Below are the code and all the weights of a small trained network. Each question names an input and a class and asks about switching units off, where a switched-off unit gives its printed mean instead of its output.

import numpy as np


def w(rows, s, z=0):
    codes = np.array(rows[::2]) - 128.0
    scale = np.full(codes.shape[1], s)
    scale[-1] = z or s
    return codes * scale


def f(y):
    return np.maximum(y, 0)


def log_softmax(a):
    a = a - a.max(-1, keepdims=True)
    return a - np.log(np.exp(a).sum(-1, keepdims=True))


def net(x, mask):
    res = np.array(x, float).reshape(1, 7) / 4 @ E
    y = f(res @ A[0][:, :-1].T + A[0][:, -1])
    res = res + np.where(mask, y, B[0][:, -1]) @ B[0][:, :-1]
    return log_softmax(res[-1] @ U[:, :-1].T + U[:, -1])


A, B = {}, {}
E = w([
[110,90,251],'x0',
[63,190,137],'x1',
[185,174,157],'x2',
[129,128,128],'x3',
[129,128,128],'x4',
[129,129,128],'x5',
[128,128,127],'x6',
],0.014)
A[0] = w([
[178,202,30,158],'N0',
[125,132,7,199],'N1',
[182,73,119,230],'N2',
[88,190,91,132],'N3',
[35,37,138,162],'N4',
[82,163,145,111],'N5',
[142,141,217,90],'N6',
[156,153,41,254],'N7',
[63,71,85,179],'N8',
[59,196,142,150],'N9',
[126,131,129,90],'N10',
],0.021,0.0065)
B[0] = w([
[94,162,253,249],'N0',
[175,179,53,245],'N1',
[204,150,162,205],'N2',
[59,159,177,186],'N3',
[106,46,181,206],'N4',
[123,99,83,166],'N5',
[179,107,70,217],'N6',
[109,231,129,236],'N7',
[114,195,77,187],'N8',
[79,71,70,195],'N9',
[135,130,131,128],'N10',
],0.04,0.02)
U = w([
[157,187,81,207],'0',
[159,160,183,72],'1',
[158,49,254,202],'2',
[200,83,143,122],'3',
[82,175,94,46],'4',
[68,148,169,193],'5',
[119,45,145,1],'6',
[144,83,79,194],'7',
],0.016,0.0066)

Each question gives the input, the list of numbers given to net, and the class t.
The units are the neurons (one row each of A and B). Each row of codes is followed by its name. A weight is (code - 128) times the scale printed after its matrix; where a second scale follows, it is the last column's (A, B and U).
mask holds one flag per neuron, in row order. A switched-off neuron (its flag False) gives its mean, the last column of its row in B, instead of its output. The means were averaged over made-up inputs and are rounded, as every weight is.
A unit's drop is (log p(t) with every unit on - log p(t) with that unit switched off) / (log p(t) with every unit on - log p(t) with every unit switched off).
The circuit of an input: a set's keep is (log p(t) with only the set's units on - log p(t) with every unit switched off) / (log p(t) with every unit on - log p(t) with every unit switched off). Starting from all 11 units, units are removed one at a time, each time the one whose removal leaves the highest keep (on an exact tie, the one counted first), for as long as the keep stays at least 0.8.
units of the circuit, in order: the units of the circuit, biggest drop first
most important unit: the unit with the biggest drop
k most important neurons: the k neurons with the biggest drops, biggest first
drop when u is switched off: that unit's drop, to one decimal
input [-1,-1,3,-8,4,2,-1], class 1: 2 most important neurons -> N4, N1
input [5,3,-5,6,-8,-6,2], class 6: units of the circuit, in order -> N4, N0
input [4,1,-7,-5,-8,5,-4], class 6: units of the circuit, in order -> N0, N4
input [4,-2,4,-3,-4,7,-7], class 3: most important unit -> N7
input [-1,8,3,0,7,-5,8], class 5: 2 most important neurons -> N1, N3
input [6,7,2,-5,-8,0,2], class 7: 2 most important neurons -> N0, N6
input [-8,-1,1,-8,-2,4,5], class 1: units of the circuit, in order -> N0, N1
input [8,1,-8,3,-4,-3,4], class 6: 2 most important neurons -> N0, N4
input [-6,5,-1,2,-1,-7,1], class 4: 2 most important neurons -> N1, N4
input [7,-5,-1,7,-6,7,8], class 2: 2 most important neurons -> N1, N4
input [-3,1,-2,0,-7,0,-5], class 4: 3 most important neurons -> N2, N6, N3
input [7,-6,4,-2,-4,0,4], class 3: 2 most important neurons -> N0, N6
input [1,-5,-7,4,-3,-8,5], class 2: 3 most important neurons -> N4, N7, N6
input [-8,-8,3,0,7,-2,-5], class 1: most important unit -> N0
input [-4,6,0,2,0,0,-6], class 4: 4 most important neurons -> N1, N4, N9, N7
input [2,6,0,5,-1,6,-5], class 6: 3 most important neurons -> N1, N7, N8
input [3,2,-3,-3,-5,-5,-7], class 6: 2 most important neurons -> N0, N1
input [-8,2,1,-7,-5,2,5], class 5: 3 most important neurons -> N0, N3, N6
input [0,7,5,-3,-7,2,-8], class 5: 3 most important neurons -> N1, N3, N8
input [5,-1,-5,8,4,7,7], class 2: most important unit -> N4
input [-5,3,-2,-6,-6,8,7], class 4: 2 most important neurons -> N1, N3
input [8,-4,-4,-8,8,-8,1], class 2: drop when N4 is switched off -> 1.0
input [7,-7,4,4,2,-3,-6], class 3: drop when N0 is switched off -> 0.1
input [6,4,-7,0,7,-6,-4], class 6: drop when N4 is switched off -> 0.5
input [3,5,-6,8,5,5,6], class 6: drop when N4 is switched off -> 0.3
